hg_fc: [ -6 -27 -23  33  18  49 -17   0 -52 -22  17   7  -4 -22 -19   9 -30  29
 -36   7 -13 -14  42  -6 -40]
hg_fc: [ -7 -17  33   9  45  22 -32  10 -41 -26 -18  13  -2 -20 -37 -11   5  41
  -4 -20   6  21  35  -7 -35]
hg_fc: [-11   5 -22 -23   4 -20 -55   9  -3  19 -13  17  -4  39  -2 -23  23 -28
  10  -9   9  16  -3 -15  12]
pf_jh: [ 16  16  -3 -12 -34 -20  21  21  26   9  -9  14 -16   3   3   8 -22 -11
  -8   9  13  -5   3  18  16]
hh_pn: [-29  -4 -56   5  42 -18 -13  10  -2 -10 -37  14  -4  38 -40  -2  38  47
 -11  32 -18  -8   4 -22   3]
bf_sr: [ 19 -10 -13  -6 -10  15   7  20   7  -5  -6  -4   7  -4   7 -12 -19   0
 -28 -10  10  -2  14  16   0]
hh_pn: [ -2   2  55  23  38  12 -43   9 -43 -22 -40   8  42 -12 -38 -20  23  44
  16  -7  19  17  44  -3 -12]
hh_pn: [ -4 -37  15  -3   0  24 -32  12 -11  -7  -4  21 -36 -35   8  -4 -37   8
 -24 -49  39  -1  12  17 -30]
pf_jh: [ -2 -10  -4  13  20  23  11   5  15 -18  18 -42 -23  45 -26  13  27  20
 -19  11  -6  -9 -14 -13  18]
hg_fc: [  4 -19  60  10   6  -1   6  16   8 -30  -4   3 -32  24 -61 -12  18   2
  25 -43  29  15  13  23  12]
hg_fc: [ 17 -28 -32  12 -10  39  31   1   4 -17  17 -26  15   1  10  -7 -15   3
 -36  -8  -9 -15  10  17  -1]
bf_sr: [ -2   4   0   1 -32  10  -1 -10   0   2  -8   6 -17   8  20  26  -1  23
 -15  11   4  -1  17   0   6]
bf_sr: [ -7   6  20  -4 -14   2 -17  -3  -6   7  13  11 -43  -1   5  26 -13  -1
  -2   0  10   5   1  -9  -7]
hg_fc: [ 11 -17  -5  14   8  43  25  -5  -7 -21  25 -33   1  -2   0  10  -6  20
 -30   2 -17  -5   8  -1 -10]
hh_pn: [ -8  12 -19  -4  32 -22   6   3   1  -9 -31   0  27  32 -31 -16  46  25
  13  22 -24  13   5 -14  12]
pf_jh: [ 12   4  -5 -18 -25   3 -32  -9 -38  14   3  30  33 -10  19 -33 -12 -47
  16 -22 -10  31  38   5 -16]
hg_fc: [-11 -10   7  34   1  28   6 -30 -26  -5  20  -9  15 -41  19  22 -18  19
  -3  11  -8 -23   2  -4 -22]
hg_fc: [  4  44  27 -42  46 -19 -25  26 -13   4 -28   8 -14  -5 -10  12  15  41
 -10  29 -19  47   9 -40 -23]
pf_jh: [ -3  18 -80 -32  26 -45 -21  54  28  20 -37  23  -9  32 -18 -18  -2  -3
 -31  33   0  -9 -14 -15  11]
pf_jh: [ 12  -7  16 -20   3   6  -5  -1 -10  -3  -6   5  19 -15  10 -26   1 -11
   6 -31  -2  28  14   8 -13]
bf_sr: [ -3 -15  18   6   6  -2  17  -4   8 -20   3  -5 -16  29 -38  -9  28  -1
  21 -22   0  10   1   9  12]
bf_sr: [ 19   4 -10   0 -32  32 -29  36  -2   6   7  -3 -36   9  16  26 -46   9
 -62  15  30 -14  26   1   0]
bf_sr: [ 18 -13 -27  16   8  24 -17  28  -3  -4  -8 -20  45   4  -1 -28 -14  -4
 -32   1  18 -23  12  11   9]
hh_pn: [  3  -7 -18  -5  35  10  -7  31  -3 -17 -14  -3 -11  15 -33  -7   4  29
 -30   5  -4   6  14  -8  -9]
pf_jh: [ -5 -32 -52   3  -3  -2   6   1  14  -6 -15   5  22  23  -7 -35  14 -13
  -3 -22   3 -14   0  21  14]
pf_jh: [-36   1 -35  12 -28 -38 -42 -25 -29  19 -37  70  13   2   0  -7   8  -6
  36   7   6 -10  26   3   0]
bf_sr: [ -9  -1   1  -9 -44  30 -22 -41  17  19 -19 -32  10   8  96  34  23  42
 -31   5  18  -6 -11 -11  21]
pf_jh: [ -3 -39   9  21  27  24  20 -16   7 -12  27 -32  20 -38   9 -18 -10 -14
   6 -37   8 -24 -37  15 -13]
bf_sr: [  7   3  25   7 -24 -26  17   2   5  13   4  30  10 -56   8  -9 -46 -38
  30 -19  22 -15  -8  32  -9]
hh_pn: [ -4  21 -11  -8   5 -40  37  16  60  12   6 -20 -32  25  -9  21   9  -8
   5  28   3 -24 -59  -5  34]
bf_sr: [ 28   0  -9 -25 -30 -18  89  10  50 -17 -18   0  -3   7  -3  -6   2   8
  -5 -10 -15  14   4  37  19]
hg_fc: [-25  -7  15   2  46 -11 -19 -10 -19 -10 -10  12  -7  -6 -29  -6  26  20
  25  -9  -8  14  -5 -17 -20]
hh_pn: [ 15   5   0 -16  -6   2  33   8  22   3  20 -13 -21 -16  17  13 -24  -8
 -17   2  -8   0 -18   4  -6]
pf_jh: [-19   5 -13   5  12 -14  -3  -2   4  -2 -26  10  -7  11 -10  14  19  38
  -2  22  -2  -7  -1 -11   5]
bf_sr: [  2  13  14 -26 -32   1   1  -5  13  15   7   6 -47 -13  42  36 -21   8
 -19   1   7  11  -7  -6  -7]
hg_fc: [ 11  -3 -64 -12  22  38 -19  20 -32  -4   3  -5  10  -1  12  -1 -21  24
 -66  28 -33   7  33 -24 -32]
hh_pn: [ 13   5  14  10   7  30  -4  12 -25 -10   4  -7   3 -23   0  16 -24  29
 -30  16  -3   1  28  -6 -21]
pf_jh: [ 53  40  31 -25 -95 -13  50  23  26  14   4  19 -15  -8  28  20 -52 -33
 -10   8  13  16  35  39  22]
hh_pn: [ 11  -2 -11 -43  -1 -11  47 -14  17  -1  -9   6   7 -26  32 -12   4   3
   1 -20 -32  34  -7   9 -17]
pf_jh: [ -6  48 -20  -8  34 -13 -23  20 -14  19  -1  -3  -9  -6   3  35 -10  29
 -26  73 -25  -4  -9 -49 -15]
hh_pn: [-30  -3 -55  -6  38 -24  17 -31 -19  -4 -16  24  21  -2 -11 -10  35  21
  21  20 -58  12  -3 -22 -22]
hg_fc: [ -1  -2  24  -8  16  -9  25 -16  19  -3 -14 -18  28 -21  18 -10  22  13
  19 -15  -2   6 -26   6   3]
hh_pn: [  2 -15 -15 -33  65 -18  16  31  13 -24 -25   2  -3  15 -50 -42  31  15
   0 -26 -19  34  -5  -2 -13]
bf_sr: [ 21 -27  -9 -25 -26   5  64 -18  38 -14 -34 -12  49 -16  42 -35  18  12
  -3 -45  -5  16   2  44  12]
[  2   6  32   7  19   7  17 -13  -8   5  13 -12  21 -74  31  13 -31  10
   3   3  -3  -9 -22  -2 -30] : pf_jh
[ 20  -1  62 -24 -22   4  11   5  11 -16 -11   2 -25  15 -10  -5  16   4
  12 -42  16  43  23  19   9] : pf_jh
[ 39  -3 -19 -43 -27  22  42  43  51  -1  13 -23 -56  -1  34  21 -46   7
 -75  -7  10   4  -9  15   0] : hh_pn
[ -1  -2  31  24 -36  15 -19  -1   3  14  25  -2 -31 -26  25  33 -45 -14
  -9  -2  43 -35 -12  10   2] : hh_pn
[ 18 -18  26 -11   9  32 -54  41 -18 -22  -8  -3 -25  53 -46 -28  15  -1
 -23 -39  29  35  47   3   5] : hg_fc
[ 20  16  31 -19 -35  -7 -13  13  -4  12  15  18 -19   2   2  -4 -23 -44
  12 -17  13  23  17  10   2] : pf_jh
[-52 -55 -34  26  35 -21 -24 -14  17 -15 -29  16 -17  35 -44 -26  48  14
  28 -38  28 -31 -30  10  16] : pf_jh
[ -2  19 -38   2  29 -15   4  26  16  17   9 -12  -3 -19   6  16 -29   2
 -27  45  -6 -34 -37 -19  -5] : pf_jh
[-11   9 -20  10   1   3  -6  -3 -10  -1 -22   6   3   2   5  22   5  44
 -19  34  -7 -11  15 -13  -2] : hh_pn
[-19 -11 -43  15 -12 -25  -3  -7   4  14 -14  30  16 -17   7 -10 -16 -15
  12   3  10 -34 -10  15   3] : pf_jh
[ 11  -8  -4  18   8  31  23 -17 -11  -2  33 -32  37 -39  28   1 -22  -9
 -11   5 -18 -17 -12   0 -16] : pf_jh
[-28  -8  12  39  -6  18 -61 -31 -40   7  -3   5  20   3   9   9  15  11
  16   6  20 -20  14 -14   1] : bf_sr
[ 13  24  -4  -2 -10 -27  33  15  33  15   2  -8  11 -14  10   6 -20 -17
   3  24   3 -21 -28   9  17] : bf_sr
[ 19   8 -40 -12 -21  -8  20  43  45  -4   0 -16 -38  77 -31   5   9  -7
 -35  22   5  -7   0   5  44] : pf_jh
[ -7   7 -28   1  21  -3   5   8 -20  -4  -2  20 -11 -19 -15  13 -18  23
 -16  28 -25  -2  13 -14 -27] : hg_fc
[ 25  -3 -39   3 -16   9  44  23  19 -18 -24  -9  28  25 -13 -12   2  23
 -33  17 -10  -7  29  22  21] : bf_sr
[-30  18  -1  -7  20 -28 -56  -3 -23  17  -2  30 -30  22 -22   8  18 -10
  26  15  -3  12  -5 -34  -7] : hg_fc
[ 22  -2   0 -38 -10  -9  25   1  20  -3  -8  -5  20  17  10 -36  22 -27
  11 -34 -13  38   3  16  11] : hh_pn
[-21 -84 -16  24   6  24  -1 -41  -5 -28  -5  -1  39  11 -11 -65  40 -24
  34 -91  15  -6   1  41   4] : pf_jh

rj-jl: [-19 -11 -18 -13  16 -51   7  51   3  21  23  28   5 -33 -27  19   5   2
  25 -33 -28  25  46  10 -42]
hl-hn: [-27  25  10  -8  74 -25  33   9 -28  19  37  31   9   3  19  18  19   9
  37   8   0   6  29  30   1]
tb-hm: [  8   4   5   1   3  11  -1   7  10   1 -15 -10 -22  -4 -11  -7   9  10
   2 -16 -11   2  -1 -13  15]
tb-hm: [  6   3  -3  -1 -22  11  -9   7  15 -10 -24 -14  -6   0  -5   1   5  19
   0 -13  -4   4   5 -16   8]
tb-hm: [ 40 -12   8  26  46  31  -9 -30 -29  26  -8   6 -35   2 -12 -43   6 -53
   6  11   6   0 -30   0 -10]
rj-jl: [-23   9   2 -11   0  -9  18  18   7  -3  38   2  11 -12  -3  16   9  17
   5 -12 -22   4  17 -14  -2]
nl-zs: [  5 -11  13   7   7 -12   6 -15 -15   0  17   5 -18  -4  -9 -11 -27 -15
 -31  -4   8 -20 -33   6  21]
rj-jl: [  5  -2   4  16 -22  15  -9 -11  -8 -18   6 -10 -10   8 -22  19 -14  16
  -7 -15   8   2  -3 -19   2]
rj-jl: [-18 -12  -9  -9  -6 -19  -8  11  32  18 -29  -1  10  15   1  23  -8 -17
   7  31   1   2  18  58 -19]
tm-jm: [ 11 -25  -1   5 -21 -10 -15  -3  13   5 -24  -6 -18  -1 -19  -8 -28 -22
 -28   0   5 -11 -23  19   3]
nl-zs: [-14  16   0 -25  35 -33  17  25   9  13 -20  14   5  -6  28  -6  16  15
  14   3  -4  -2  16  29  22]
fr-pr: [  2  -4   2  16  20  10   2 -11 -21   8  30  10  -3   2 -15   7   1 -18
  13   2   0   8   4  -2 -25]
rj-jl: [-26   6 -14 -31 -13 -21  -2  15  43   9 -47  -4  40  19  46  12  10   1
  11  48   6  -3  23  58  -2]
tb-hm: [  3  11  -9 -11   2  -1  -6   5   8   1 -38   1  14   9  25  -5  16  10
  17  12  10   6  15  12   1]
tm-jm: [ 25 -41  -2  26   7  27 -22 -10  16  40  -9  -9 -39  -1 -49 -17  -7 -76
  -1  16 -20   8 -16  22 -47]
hl-hn: [-13   4  23   4   4  -2  11 -20   3  -7   1 -10 -16  22   1  18 -25   9
 -24  15  15 -25 -24  29  42]
rj-jl: [-41   5   9   3 -18  -4  23  25   6 -15  84  -6  -1 -15 -46  58  -5  37
   2 -40 -37  11  30 -35 -14]
nl-zs: [-25  -2   7   4  13  20  13  -6  14  18  45  -5  10  10  -7  22  10 -27
  13  32 -21   3  11  17 -30]
tm-jm: [  0 -24   2   4 -34  37 -18   1  68  22 -37 -41 -22  15 -25   2   2 -38
 -11  31 -29  -3  -9  27 -13]
tm-jm: [  9  14   6  22  62   2   9 -40 -76   2  39  38  16  17  22  -1   0 -16
  26  20  41   4  -3   8 -16]
tb-hm: [  0  13   7   3  21   3   1 -10  -9  -1 -20   2  -5  19  11   8   2  13
  12   9  18  -1   4  19  17]
fr-pr: [ 25  -2  11  23  43  17  -4 -12 -25  16  -9   6 -42   4 -25 -12   4 -15
  16 -12   5   7  -7   1   1]
rj-jl: [ 11 -12  11  10  49  -3  17   3 -24  27  48  18 -32 -29 -28 -29   4 -37
  -1 -20 -26   0 -16 -14 -10]
nl-zs: [ 15  -7   2   5  -4  -6  -4  -9 -13  -6  -6   3 -11  -5  -3 -17 -16  -5
 -20  -9  11 -10 -23  -7  15]
hl-hn: [-10   2   8  -1  17 -13  10   2  -1   5   6   5  -9   4  -4  11  -7   3
  -1   0   1  -5   0  19  12]
tm-jm: [-20  19  -5 -19 -27  31   6  20  46  -6  -2 -28  23   2  17  10  40  23
  19  10 -32  11  28 -23  -5]
fr-pr: [-13  -1   8   5  -4  -3  10   2  -4  -6  36  -1  -6  -4 -19  19 -10   8
  -8 -14  -9  -3   0 -10   2]
fr-pr: [-18   2   9 -18   2 -25  24   6   2  -3  36   6  11 -17  17 -11  -9   1
 -29   0 -11 -21 -20  -2  26]
hl-hn: [ 27 -23  -9  23  25   3  -2   1 -47  17  63  28 -14 -40 -42 -29   3 -44
   9 -35 -20  20  -4 -48 -57]
tm-jm: [-24  40  21  -7  71  -9  40  30 -18   6  38  14 -25 -10 -10  24  35  54
  44 -42 -25  15  40 -16  28]
nl-zs: [ 39 -12  -2  14 -27 -12 -23 -12 -25 -25 -40   1 -28  -8 -16 -23 -35  17
 -34 -40  31 -10 -34 -25  32]
tb-hm: [-25 -20  11  15   4 -23  19 -20 -31   0  94  20  10  -7 -23  24 -42 -31
 -31   7   1 -16 -22   8 -21]
hl-hn: [ -9  -9  19   7  -6 -14   4  -3  14  -3  -9 -12 -36  10 -27  21 -36   9
 -31  -9   4 -20 -21  29  39]
nl-zs: [-47   8  12 -15  10  17  46 -12   1   7 127   3  52 -14  29   0  21 -36
 -10  44 -41 -15 -10 -22 -25]
fr-pr: [  2 -14   2  15  59   5  15  -2 -29  40  67  27  -9 -20 -23 -16  16 -59
  24   6 -27  14   4  -2 -53]
nl-zs: [  1  12 -20  -7  -6  20 -17  20  24   7 -45  -8  17  11   9  13  39  15
  49   8  -6  31  48   3 -33]
tm-jm: [-19  22 -16 -29 -28  24  11  54  46  -5  20 -20  24 -33   3   0  63  37
  34 -29 -63  30  51 -67 -23]
rj-jl: [  8 -10  -5   3  -4  -1 -15  -8   9   8 -37  -2  -2  15   3  -1  -9 -16
   0  20  15  -2  -4  32  -5]
tb-hm: [-19   1   9 -12  61 -31  31   9 -14  31  46  29   2 -16  10 -11   7 -30
   7  13 -16  -7   0  29  -4]
fr-pr: [ -4   0   1 -20 -25 -11   0  39  50  -1 -41 -23 -27 -16 -15  -3   6  30
 -12 -32 -29  -2   6  -6  34]
hl-hn: [ -4   0 -25 -23  -6  -3  -3   8  11  12  -1  11  56 -10  47 -26  30 -28
  17  38  -7   9  16   3 -42]
nl-zs: [ 19   5  -9  -4 -11 -13 -16  12  -4 -13 -50   2  -8  -3   3  -8  -1  30
   3 -27  17   7   7  -9  17]
fr-pr: [ 15  -2  -1   4  32   4   0  -8 -16  17  -5  12  -5  -2   9 -25  10 -27
  11  12   4   2  -7   8  -9]
tm-jm: [-12   5  15   6  10  34   2 -16  28  13 -15 -23 -11  33   2  18   8 -12
  10  39  -4  -6  -1  35   7]
hl-hn: [  4  14  -8  -2  18  16   5  -9 -22   1  21  12  29  -1  27 -14  27  -7
  24  15   3  11  11 -20 -23]
tb-hm: [-13  12   5  -1 -52   7  -5  12  25 -37 -16 -28  -8  10 -18  40 -12  64
 -12 -32   0  -1  12 -24  32]
hl-hn: [  6   4  -6  -4 -23  15 -10  -3  11 -10 -22 -12  12   6  14  -5   8   8
   0   7   4   2   1 -11   1]
fr-pr: [ 21  -9 -22   8 -12  27 -34  23  32  18 -65 -15 -16   6 -27   6  29  -5
  44  -7 -14  37  41   3 -44]
[-11  32  18 -10  55  -8  20  10   2   8 -33   2 -22  18  18  11  20  37
  27  -1   6  -2  17  32  49] : tb-hm
[ 61 -33  -4  34 -20  21 -42 -35 -20  -1 -58  -7 -42   7 -29 -39 -33 -38
 -28  -8  33  -6 -48  -6   1] : nl-zs
[  5   8 -14 -17 -73  28 -26  -6  50 -27 -73 -39  31  23  40  -5   8  23
 -13  29  14  -7  -4  -4  19] : hl-hn
[-19  24  11   0  33  45  17   7  22  17  18 -16  -3  14   1  18  49   5
  46  18 -32  17  33  -3 -12] : tm-jm
[ 13   6   1  20 -11  19 -18 -23 -16 -18 -27  -7  -6  28  -6  21 -11  20
   8  -1  32   5   3   1   4] : fr-pr
[-40  29  -2 -29  19 -25  24  38  21   2   6   7  23  -1  21  33  29  45
  34  -3 -18  13  51  16   6] : nl-zs
[  1  -7   1  12 -23   7  -8 -15  -8 -14  11  -5   3   8 -11  14 -18   1
 -13  -1  11  -3  -9  -8  -5] : tb-hm
[ 35 -13  -5  16   1  -8 -34   2   1   5 -92  -3 -46  16 -28   0 -19   9
   7 -22  29   9   3  30  13] : nl-zs
[ 23  -8  -4   9   7   0 -13  -8 -14   4 -24   6 -12  -1  -4 -18  -5 -13
   0  -4  14   2 -10   1  -3] : rj-jl
[-48  22  28 -12 -13  33  34 -16  37 -12  55 -33  20  21  24  28  10  13
 -18  41 -24 -26 -12   1  32] : rj-jl
[  4  -8 -13  -8 -24  -3 -12  12  19   1 -21  -6   8  -7   1  -7   3  -4
  -2   0  -7   5   5  -2 -12] : hl-hn
[ -2  26 -15 -22 -20 -26  -4  35   3 -28 -41   3  14 -10  17  11  15  74
  18 -43   9  15  37 -26  23] : nl-zs
[-63   9  14 -24  10 -57  46  31   8  -4  82  16  17 -18  -5  48 -18  29
 -16 -14 -26 -14  17  18  17] : tb-hm
[  5   1 -18 -17 -35 -31  -4  17 -13 -25   6  13  29 -28  16 -14  -6  26
 -16 -31   6   1   2 -39   1] : tm-jm
[-34   0 -18 -13 -65  -7  -5   8  23 -25  26  -9  59   6  13  43  -7  20
  -4  16  -1   5  26  -6 -32] : fr-pr
[-31  25   6 -28  26 -56  25  40   7  -5 -14  15  -2  -6  13  27   2  60
  11 -28  -1  -2  31  26  45] : nl-zs
[ 25  15 -26 -17  -4  13 -27   7  17   5 -96  -3  27  15  51 -29  40   6
  38  27  21  18  25  13  -9] : tb-hm
[-19   1 -20 -14 -31 -28 -12  27  20  -9 -26   2  26   4   1  36  -3  30
  16  -6   6  16  40  18 -19] : rj-jl
[ -7  -8   2   4   0  -1  -1   0   9   8   4  -3  -6   5 -13  13  -8 -11
  -1   7  -4  -1   1  18  -8] : rj-jl
[ -9 -16   0  -3  17 -44   4  39  12  20  -4  12 -36 -21 -45  18 -15   4
   3 -39 -20   9  20  24  -3] : hl-hn
[ -5  -8 -14  -6  49 -29  14  22 -26  32  49  39  15 -32  -2 -15  19 -36
  29  -4 -21  19  24   2 -52] : hl-hn
[  0  -9 -21   7 -33 -26 -21  26  -7 -16 -11   9   2  -8 -37  40 -16  36
  15 -45   8  27  40 -12 -31] : rj-jl
[ 40   8 -15   3   8  18 -32 -27 -12   0 -97   1  11  31  47 -34  13  -8
  20  35  50   4  -6  25   5] : fr-pr
[-46  -6  21  15  27   6  20  -2  20  24  52  -7 -17  25 -41  66 -12 -17
  15  25 -22   1  21  53 -21] : nl-zs
[ -5 -38 -25 -24 -39 -24 -10   5  35  23   2   4  46 -20  28 -38 -11 -74
 -34  51 -14 -14 -23  30 -43] : hl-hn
[ 18  -7 -11  10 -49  24 -27  -9   8 -20 -28 -18   4   7  -8   1  -6   8
  -8  -6  11   6  -4 -25 -10] : tb-hm
[ 27   4  -7 -22  33 -32  -1   9  -7  14 -61  19  -5 -15  42 -61  10  -9
  -5   1  15 -11 -19  18  34] : nl-zs
[-11  13   4  -6  15  14  12  20  16   8  11  -8  -8  -6  -8   8  28  14
  23 -11 -28  12  23 -13  -2] : tm-jm
[-15   1 -11   1 -23   1  -3 -17 -12 -15  27   6  46  13  20  22  -7  -2
   2  26  18   2   9   2 -29] : fr-pr
